Below is a small trained network, with its code and all its weights. Each question gives an input and a target symbol and asks what happens when units are switched off, that is, made to give their printed mean instead of their output.

import numpy as np


def w(rows, s, z=0):
    codes = np.array(rows[::2]) - 128.0
    scale = np.full(codes.shape[1], s)
    scale[-1] = z or s
    return codes * scale


def norm(h):
    return h / np.sqrt((h * h).mean(-1, keepdims=True) + 1e-5)


def f(y):
    return y / 2 * (1 + np.tanh(0.7978845608 * (y + 0.044715 * y**3)))


def softmax(a):
    e = np.exp(a - a.max(-1, keepdims=True))
    return e / e.sum(-1, keepdims=True)


def log_softmax(a):
    a = a - a.max(-1, keepdims=True)
    return a - np.log(np.exp(a).sum(-1, keepdims=True))


def net(x, mask):
    ids = ['Λαγημξψ'.index(c) for c in x.split()]
    T = len(ids)
    res = E[ids] + P[:T]
    u = 0
    for l in range(2):
        q, k, v = (norm(res) @ M[l].T for M in (Q, K, V))
        z = softmax(np.where(np.tri(T) > 0, q @ k.T / 4**0.5, -1e9)) @ v
        res = res + np.where(mask[u], z, O[l][:, -1]) @ O[l][:, :-1]
        u += 1
        y = f(norm(res) @ A[l][:, :-1].T + A[l][:, -1])
        res = res + np.where(mask[u : u + 4], y, B[l][:, -1]) @ B[l][:, :-1]
        u += 4
    return log_softmax(norm(res)[-1] @ U[:, :-1].T + U[:, -1])


Q, K, V, O, A, B = {}, {}, {}, {}, {}, {}
E = w([
[227,171,37,218,120,102,206,132,83,116,186],'Λ',
[207,75,90,180,133,201,155,49,181,143,122],'α',
[129,71,86,69,160,117,97,88,104,174,150],'γ',
[80,121,206,161,155,100,44,137,157,126,91],'η',
[215,64,140,95,249,236,192,141,70,156,107],'μ',
[113,209,133,113,184,83,126,136,112,151,144],'ξ',
[142,145,118,158,123,193,110,92,172,161,206],'ψ',
],0.013)
P = w([
[111,111,124,24,60,165,130,187,150,66,58],'0',
[231,102,110,152,159,55,82,120,97,68,66],'1',
[188,103,141,155,175,155,140,144,74,145,118],'2',
[173,127,111,139,204,196,156,127,152,145,195],'3',
[132,140,135,166,148,126,162,117,114,148,187],'4',
[132,159,123,166,177,146,154,59,101,135,225],'5',
[153,134,117,164,165,133,118,53,168,186,180],'6',
[111,122,166,153,195,138,117,111,93,179,122],'7',
[96,169,169,163,160,131,129,81,130,190,160],'8',
[108,189,172,186,167,144,121,33,109,225,223],'9',
[70,172,164,163,163,99,125,69,136,218,157],'10',
[64,169,193,165,181,145,107,86,161,225,142],'11',
[92,159,167,175,191,126,89,35,158,255,163],'12',
[61,167,195,161,169,112,105,67,154,224,150],'13',
],0.011)
Q[0] = w([
[151,117,109,178,132,108,75,38,192,166,182],'L0H0',
[130,177,125,206,2,116,175,187,103,68,162],'L0H0',
[43,212,168,59,174,100,132,147,87,163,144],'L0H0',
[164,152,77,132,186,204,205,144,110,172,229],'L0H0',
],0.045)
K[0] = w([
[98,116,130,237,86,85,76,30,166,243,176],'L0H0',
[193,168,69,247,59,30,149,186,68,62,170],'L0H0',
[39,193,184,60,155,58,136,204,101,137,144],'L0H0',
[151,161,108,166,252,144,208,72,50,239,216],'L0H0',
],0.036)
V[0] = w([
[91,99,161,108,192,105,76,57,107,191,177],'L0H0',
[86,79,153,112,32,153,80,107,150,144,111],'L0H0',
[126,233,163,127,146,109,109,198,162,117,109],'L0H0',
[140,134,166,253,146,147,158,99,163,141,105],'L0H0',
],0.035)
O[0] = w([
[38,85,115,129,227,82,77,96,143,215,69,253],'L0H0',
[63,85,183,221,70,221,90,126,174,204,194,105],'L0H0',
[150,195,251,85,128,65,134,175,197,39,175,146],'L0H0',
[165,129,126,198,65,55,173,146,168,170,22,173],'L0H0',
],0.016,0.047)
A[0] = w([
[172,95,76,197,90,216,201,84,143,119,83,20],'L0N0',
[196,132,152,240,52,73,174,149,188,61,99,236],'L0N1',
[217,66,144,57,196,252,150,130,67,103,128,156],'L0N2',
[158,121,170,122,238,113,196,152,125,171,37,250],'L0N3',
],0.035,0.0022)
B[0] = w([
[223,153,44,169,169,45,131,103,252,136,48,147],'L0N0',
[39,37,124,140,79,122,100,45,76,73,87,158],'L0N1',
[78,146,137,143,159,189,213,182,112,108,69,144],'L0N2',
[127,20,174,67,85,128,143,110,81,182,13,254],'L0N3',
],0.021,0.057)
Q[1] = w([
[88,151,223,144,129,109,110,116,107,128,140],'L1H0',
[179,235,167,142,68,192,57,174,148,57,254],'L1H0',
[184,121,111,117,92,106,165,120,117,63,65],'L1H0',
[78,132,196,156,125,156,187,139,174,139,147],'L1H0',
],0.058)
K[1] = w([
[164,149,139,124,129,112,112,125,94,69,132],'L1H0',
[94,68,215,91,219,2,105,104,68,174,12],'L1H0',
[116,204,124,131,225,150,131,141,98,201,153],'L1H0',
[213,200,117,56,97,83,70,114,166,99,82],'L1H0',
],0.047)
V[1] = w([
[127,185,73,148,112,254,208,181,228,177,139],'L1H0',
[134,94,105,62,94,209,115,125,11,105,140],'L1H0',
[156,194,192,104,68,117,82,142,212,92,225],'L1H0',
[69,42,158,110,67,135,62,68,201,185,182],'L1H0',
],0.031)
O[1] = w([
[134,236,126,135,120,141,143,104,110,94,88,237],'L1H0',
[140,136,211,94,133,178,124,155,79,155,158,207],'L1H0',
[107,121,114,76,99,130,4,98,119,130,104,252],'L1H0',
[74,133,76,39,168,124,135,161,121,133,76,180],'L1H0',
],0.03,0.033)
A[1] = w([
[162,111,123,93,73,158,89,65,78,122,78,135],'L1N0',
[100,26,35,54,102,131,32,131,125,79,123,158],'L1N1',
[71,147,205,140,219,4,85,153,191,137,148,3],'L1N2',
[235,72,156,209,115,74,136,117,64,166,230,92],'L1N3',
],0.047,0.004)
B[1] = w([
[116,125,160,147,129,150,100,159,183,157,132,243],'L1N0',
[142,122,116,171,122,148,205,124,75,102,254,255],'L1N1',
[77,77,74,122,123,144,109,135,205,176,122,161],'L1N2',
[64,181,85,39,117,137,191,110,138,164,165,165],'L1N3',
],0.037,0.06)
U = w([
[213,176,130,120,67,145,153,71,25,111,136,252],'Λ',
[187,91,168,116,180,184,155,189,75,159,87,140],'α',
[56,135,156,92,83,140,134,138,206,211,126,2],'γ',
[53,135,55,107,117,141,136,137,99,140,176,80],'η',
[117,88,214,191,152,125,95,149,163,97,167,224],'μ',
[182,96,68,170,158,84,141,123,190,134,102,66],'ξ',
[125,254,139,58,147,66,54,112,158,125,141,145],'ψ',
],0.0057,0.0046)

Each question gives the input, a string of symbols that net reads in full, and the target symbol t.
The units are the heads (4 rows each of Q, K, V and O) and the neurons (one row each of A and B). Each row of codes is followed by its name. A weight is (code - 128) times the scale printed after its matrix; where a second scale follows, it is the last column's (O, A, B and U).
mask holds one flag per unit, layer by layer, with each layer's heads first. A switched-off unit (its flag False) gives its mean, the last column of its rows in O or B, instead of its output. The means were averaged over made-up inputs and are rounded, as every weight is.
A unit's drop is (log p(t) with every unit on - log p(t) with that unit switched off) / (log p(t) with every unit on - log p(t) with every unit switched off).
The circuit of an input: a set's keep is (log p(t) with only the set's units on - log p(t) with every unit switched off) / (log p(t) with every unit on - log p(t) with every unit switched off). Starting from all 10 units, units are removed one at a time, each time the one whose removal leaves the highest keep (on an exact tie, the one counted first), for as long as the keep stays at least 0.8.
units of the circuit, in order: the units of the circuit, biggest drop first
unit that matters most: the unit with the biggest drop
k most important neurons: the k neurons with the biggest drops, biggest first
top k neurons in layer l: the k neurons of layer l with the biggest drops, biggest first
drop when u is switched off: that unit's drop, to one decimal
input ξ ψ η η Λ, target μ: units of the circuit, in order -> [L1N0, L1H0, L0H0, L1N3]
input μ η γ ξ η Λ η η η η η η η, target Λ: units of the circuit, in order -> [L1H0, L0H0, L0N2, L1N0]
input α γ η, target ξ: units of the circuit, in order -> [L0N0, L0H0]
input α μ α, target ξ: units of the circuit, in order -> [L0N0, L0H0]
input μ Λ η η μ α, target Λ: units of the circuit, in order -> [L0H0, L1H0, L0N2]
input ξ γ ξ μ α μ η ψ α η ξ η γ μ, target μ: units of the circuit, in order -> [L1H0, L0H0, L1N3, L0N2]
input ψ γ ξ, target ψ: units of the circuit, in order -> [L0H0, L1H0, L0N3]
input μ ξ Λ γ η μ α, target Λ: top 2 neurons in layer 0 -> [L0N2, L0N3]
input γ η η η Λ Λ ψ ψ ξ γ, target α: units of the circuit, in order -> [L1H0, L0H0]
input μ ψ ξ Λ η η η ξ Λ γ γ ψ, target Λ: top 2 neurons in layer 1 -> [L1N0, L1N2]
input μ γ η η γ η Λ α ψ ξ, target Λ: unit that matters most -> L1H0
input ξ μ η η η η η α α η ψ, target μ: units of the circuit, in order -> [L0H0, L1H0, L1N3]
input ξ ξ γ ξ γ Λ, target μ: units of the circuit, in order -> [L1H0, L1N0, L0H0, L1N3]
input μ η γ μ η η ξ, target Λ: top 3 neurons in layer 0 -> [L0N2, L0N3, L0N0]
input ξ α ξ α μ η η η η η μ η ξ α, target μ: unit that matters most -> L0H0
input α η η η ξ Λ η η α η η η μ α, target ξ: units of the circuit, in order -> [L0N0, L0H0, L1H0]
input ξ ξ ξ, target μ: 2 most important neurons -> [L1N0, L1N3]
input γ η γ η α η η ξ γ η ξ, target α: top 2 neurons in layer 1 -> [L1N3, L1N0]
input γ μ μ, target α: 2 most important neurons -> [L1N1, L1N3]
input ξ μ η Λ γ η η η γ η γ η η ξ, target μ: top neuron in layer 0 -> [L0N3]
input γ γ η μ η γ, target α: drop when L0N2 is switched off -> 0.1
input μ η ξ α η η η ξ η η γ ξ μ, target Λ: drop when L1N2 is switched off -> 0.1
input γ η η η η ψ γ ψ ξ ψ, target α: drop when L1H0 is switched off -> 0.4
input ξ η α ψ γ η η γ ψ η η η, target μ: drop when L1H0 is switched off -> 0.4
